Questions about the table below.
1) What is the first entry on the main diagonal?
2) What is the entry in the bottom-left corner?
3) What is the fifth entry in reading order?
4) What is the entry directly below the largest entry?
5) What is the entry just left of the smallest entry?
6) What is the 4th-last entry, reading row by row?
7) What is the entry just right of 117?
8) What is the entry just right of the largest entry?
[[120 131 140 139 121 121 134]
 [123 130 134 135 116 117 133]
 [121 130 138 136 122 120 134]
 [141 133 100 116 150 146 116]
 [112 121 141 136 115 114 141]]
1) 120
2) 112
3) 121
4) 115
5) 133
6) 136
7) 133
8) 146

Questions about the row below.
1) Read off the 1st entry from the left.
2) Read off the 2nd largest entry.
3) Read off the third entry from the right.
[104 127 137 119 123 123]
1) 104
2) 127
3) 119

[[145 140 109 112 138]
 [148 141 106 113 145]
 [129 133 119 113 125]
 [135 133 120 119 130]
 [106 113 146 147 124]
 [135 131 122 121 130]]
What is the top-left entry?
Answer: 145
The entry in the top-right corner -> 138
What is the entry directly above 121?
Answer: 147
What is the entry in the bottom-right corner?
Answer: 130
The entry just right of 147 is 124
What is the smallest entry in the last row?
Answer: 121
What is the largest entry in the last column?
Answer: 145
The entry just left of 138: 112
The bottom-left entry is 135
What is the third entry on the main diagonal?
Answer: 119

W =
[[116 140 120 130 132 118]
 [124 137 128 119 132 135]
 [103 140 139 103 147 130]
 [118 122 136 136 122 118]
 [134 121 116 124 136 140]
 [146 137 121 111 113 127]
 [117 136 133 116 130 138]]
Which number is the entry just right of the largest entry?
Answer: 130
The entry directly above the largest entry -> 132
Which number is the maximum?
Answer: 147
Which number is the first entry in the row that holds the largest entry?
Answer: 103
Which number is the entry in the top-right corner?
Answer: 118
The top entry of the column that holds the largest entry is 132
The bottom-left entry is 117
The entry just right of 117: 136
Which number is the 1st entry in reading order?
Answer: 116
The 3rd-last entry, reading row by row: 116
The largest entry in the first column -> 146
The fourth entry from the end, reading row by row: 133
The entry directly below the largest entry: 122
Which number is the 3rd entry on the main diagonal?
Answer: 139
The 4th entry, reading row by row: 130

Read these off the grid that follows.
1) Give the entry in the bottom-left corner.
2) Give the entry just right of the smallest entry.
3) Give the smallest entry.
4) Give the fourth-last entry, reading row by row.
5) Give the entry directly above 119.
6) Give the 1st entry, reading row by row.
7) Give the entry just right of the largest entry.
8) Give the entry just right of 121.
[[126 130 152 117 116 135 100 108 156 126 129]
 [131 127 143 126 118 130 115 110 138 127 128]
 [129 117 125 117 119 136 115 120 121 134 118]]
1) 129
2) 108
3) 100
4) 120
5) 118
6) 126
7) 126
8) 134

array([[130, 145, 148, 141, 128, 108, 127, 107, 130, 130, 130, 106],
       [111, 108, 104, 128, 113, 150, 115, 155, 111, 111, 111, 151]])
Rows and columns are numbered from 1.
Give the entry just right of 115.
Answer: 155
Give the entry just right of 141.
Answer: 128
The entry in the top-right corner: 106
The entry at row 2, column 1: 111
The bottom-right entry: 151
The entry in row 1 and column 2 -> 145
Give the entry in row 2 and column 3.
Answer: 104
Give the entry just left of 106.
Answer: 130
The entry directly above 155 -> 107
Give the entry in row 1 and column 1.
Answer: 130
Give the entry just left of 104.
Answer: 108
Give the entry directly above the smallest entry.
Answer: 148

Questions about the table below. Indices start at 1.
1) What is the top-right entry?
2) What is the entry just right of the smallest entry?
3) What is the entry at row 2, column 1?
4) What is the entry just left of 119?
5) What is the entry in the bottom-right corner?
6) What is the entry in row 3 and column 1?
7) What is the entry in row 1 and column 2?
8) What is the entry in row 1 and column 3?
[[116 117 133 113 118 114 116 113 115 113 117 123 114 125 112 110]
 [122 121 110 152 122 154 119 154 154 151 120 117 121 117 151 154]
 [137 140 145 109 137 104 139 104 105 103 136 137 138 140 105 105]]
1) 110
2) 136
3) 122
4) 154
5) 105
6) 137
7) 117
8) 133

a =
[[127 102 131 130 130 101 147  99 148 130]
 [116 140 114 114 114 140 121 141 121 114]
 [118 133 117 117 117 132 126 133 127 117]
 [113 157 109 109 109 152 116 156 109 109]]
The 4th entry in reading order: 130
The third largest entry is 152
The largest entry in the first row -> 148
The third entry in reading order: 131
The entry just right of the largest entry -> 109
The entry in the top-left corner -> 127
Report the last entry in the row that holds the smallest entry.
Answer: 130
Report the 4th entry from the end, reading row by row.
Answer: 116
The entry in the bottom-right corner: 109
Report the largest entry.
Answer: 157
The 3rd entry on the diagonal from the top-right corner is 133
Report the entry in the bottom-left corner.
Answer: 113
Report the 3rd-last entry, reading row by row.
Answer: 156
Report the second entry on the main diagonal.
Answer: 140

Read these off the array that follows.
1) The smallest entry in the last row?
2) The entry directly above the centre entry?
3) The largest entry in the last row?
4) The centre entry?
5) The top-left entry?
6) The last entry of the largest entry's row?
7) The first entry on the diagonal from the top-right corner?
8) The largest entry in the first row?
[[119 106 121 124 128 120 130 122 128]
 [132 131 133 138 140 156 125 124 116]
 [128 113 131 127 119 108 127 139 148]
 [129 137 135 138 131 129 122 139 147]
 [140 132 140 137 130 138 124 128 139]
 [119 106 126 129 127 118 125 133 141]
 [125 135 130 131 128 118 128 138 128]
 [112 111 115 128 121 110 132 117 120]
 [140 139 139 128 125 135 124 141 142]]
1) 124
2) 131
3) 142
4) 130
5) 119
6) 116
7) 128
8) 130

arr = [126 152 121 149 151 150 128 117 123 125 152]
The entry at the centre: 150
The entry just left of 123: 117

Questions about the array below.
1) Which number is the entry directly above the largest entry?
2) Which number is the 4th-last entry, reading row by row?
3) Which number is the entry just right of the largest entry?
4) Which number is the bottom-right entry?
5) Which number is the 2nd entry on the diagonal from the top-right corner?
6) Which number is the entry directly above the smallest entry?
7) Which number is the 1st entry on the main diagonal?
[[149 146 139 128 118 110 107]
 [107 108 114 124 134 143 148]
 [144 135 124 115 109 107 111]
 [139 128 119 110 107 108 115]
 [148 141 132 122 112 107 107]
 [146 149 147 141 131 121 112]
 [141 148 149 146 138 127 118]
 [132 122 113 107 107 112 121]
 [135 144 149 149 144 135 124]
 [113 108 107 112 121 131 140]
 [127 138 146 150 148 141 131]
 [118 110 107 108 115 124 135]
 [148 148 144 135 124 115 109]
 [125 115 109 107 110 117 128]
 [109 106 110 117 127 138 145]]
1) 112
2) 117
3) 148
4) 145
5) 143
6) 115
7) 149
